Below is a small trained network, with its code and all its weights. Each question gives an input and a class and asks what happens when units are switched off, that is, made to give their printed mean instead of their output.

import numpy as np


def w(rows, s, z=0):
    codes = np.array(rows[::2]) - 128.0
    scale = np.full(codes.shape[1], s)
    scale[-1] = z or s
    return codes * scale


def f(y):
    return y / 2 * (1 + np.tanh(0.7978845608 * (y + 0.044715 * y**3)))


def log_softmax(a):
    a = a - a.max(-1, keepdims=True)
    return a - np.log(np.exp(a).sum(-1, keepdims=True))


def net(x, mask):
    res = np.array(x, float).reshape(1, 3) / 4 @ E
    y = f(res @ A[0][:, :-1].T + A[0][:, -1])
    res = res + np.where(mask, y, B[0][:, -1]) @ B[0][:, :-1]
    return log_softmax(res[-1] @ U[:, :-1].T + U[:, -1])


A, B = {}, {}
E = w([
[96,255,59,79,239,165,243,200,172,184,178],'x0',
[22,175,171,131,82,140,28,190,231,41,221],'x1',
[131,54,174,46,14,211,237,179,172,120,107],'x2',
],0.0089)
A[0] = w([
[112,81,193,35,70,221,219,174,216,117,158,129],'neuron 0',
[113,64,108,42,29,176,204,196,199,144,125,167],'neuron 1',
[129,121,123,166,141,5,89,87,109,114,146,153],'neuron 2',
[70,235,22,53,190,173,206,245,152,179,184,172],'neuron 3',
[89,34,183,125,64,82,117,91,84,94,146,187],'neuron 4',
[143,172,96,187,231,28,64,113,151,176,195,205],'neuron 5',
[204,125,30,73,186,155,239,40,59,226,60,3],'neuron 6',
[35,205,81,77,140,162,69,203,255,44,200,20],'neuron 7',
[87,28,187,175,42,80,18,68,139,35,129,196],'neuron 8',
[40,177,193,128,69,112,58,201,202,47,244,31],'neuron 9',
[80,245,93,89,217,119,213,198,221,129,204,177],'neuron 10',
[54,212,80,184,187,89,14,60,144,137,186,129],'neuron 11',
[113,178,22,203,230,85,64,99,104,151,157,124],'neuron 12',
],0.0074,0.0031)
B[0] = w([
[46,219,166,89,216,204,185,211,46,36,144,218],'neuron 0',
[55,171,222,105,243,174,196,209,37,89,116,211],'neuron 1',
[180,177,139,115,169,185,119,170,148,140,113,176],'neuron 2',
[194,124,158,63,67,177,22,35,243,106,31,253],'neuron 3',
[124,150,161,122,135,134,96,81,149,104,95,192],'neuron 4',
[78,187,125,94,117,186,178,146,98,45,151,211],'neuron 5',
[162,47,57,243,60,30,116,162,73,245,224,222],'neuron 6',
[122,41,2,161,29,29,113,202,104,156,237,231],'neuron 7',
[171,75,156,51,60,145,41,12,219,138,34,247],'neuron 8',
[137,85,12,219,139,32,137,167,66,234,253,234],'neuron 9',
[196,100,170,123,84,165,27,15,237,145,20,246],'neuron 10',
[77,241,140,114,197,171,242,198,91,57,141,213],'neuron 11',
[99,187,118,99,204,167,181,165,66,81,107,208],'neuron 12',
],0.0076,0.017)
U = w([
[164,126,156,80,44,192,5,19,229,62,46,222],'0',
[48,247,155,95,240,238,238,242,31,4,144,3],'1',
[142,51,10,249,41,2,105,202,40,198,247,69],'2',
],0.0084,0.0015)

Each question gives the input, the list of numbers given to net, and the class t.
The units are the neurons (one row each of A and B). Each row of codes is followed by its name. A weight is (code - 128) times the scale printed after its matrix; where a second scale follows, it is the last column's (A, B and U).
mask holds one flag per neuron, in row order. A switched-off neuron (its flag False) gives its mean, the last column of its row in B, instead of its output. The means were averaged over made-up inputs and are rounded, as every weight is.
A unit's drop is (log p(t) with every unit on - log p(t) with that unit switched off) / (log p(t) with every unit on - log p(t) with every unit switched off).
The circuit of an input: a set's keep is (log p(t) with only the set's units on - log p(t) with every unit switched off) / (log p(t) with every unit on - log p(t) with every unit switched off). Starting from the 12 units with the biggest drops (on a tie, the unit counted first), units are removed one at a time, each time the one whose removal leaves the highest keep (on an exact tie, the one counted first), for as long as the keep stays at least 0.8.
circuit, biggest first: the units of the circuit, biggest drop first
k most important neurons: the k neurons with the biggest drops, biggest first
drop when u is switched off: that unit's drop, to one decimal
input [8,-8,-3], class 0: 2 most important neurons => neuron 3; neuron 10
input [1,6,7], class 1: circuit, biggest first => neuron 0
input [4,4,3], class 0: 3 most important neurons => neuron 3; neuron 10; neuron 6
input [-2,6,6], class 1: 2 most important neurons => neuron 0; neuron 1
input [-7,6,8], class 1: 2 most important neurons => neuron 0; neuron 1
input [8,2,-8], class 0: 3 most important neurons => neuron 10; neuron 3; neuron 0
input [7,-7,1], class 0: 4 most important neurons => neuron 3; neuron 9; neuron 10; neuron 7
input [8,7,2], class 0: 2 most important neurons => neuron 3; neuron 10
input [1,8,6], class 2: 2 most important neurons => neuron 9; neuron 7
input [4,3,2], class 0: 2 most important neurons => neuron 3; neuron 10
input [6,-7,-1], class 2: 2 most important neurons => neuron 6; neuron 8
input [3,6,-1], class 2: 2 most important neurons => neuron 7; neuron 9
input [4,-8,2], class 2: drop when neuron 6 is switched off => 2.9
input [0,-6,-4], class 2: circuit, biggest first => neuron 6
input [7,2,0], class 0: drop when neuron 12 is switched off => 0.0
input [0,7,4], class 2: drop when neuron 9 is switched off => 0.2
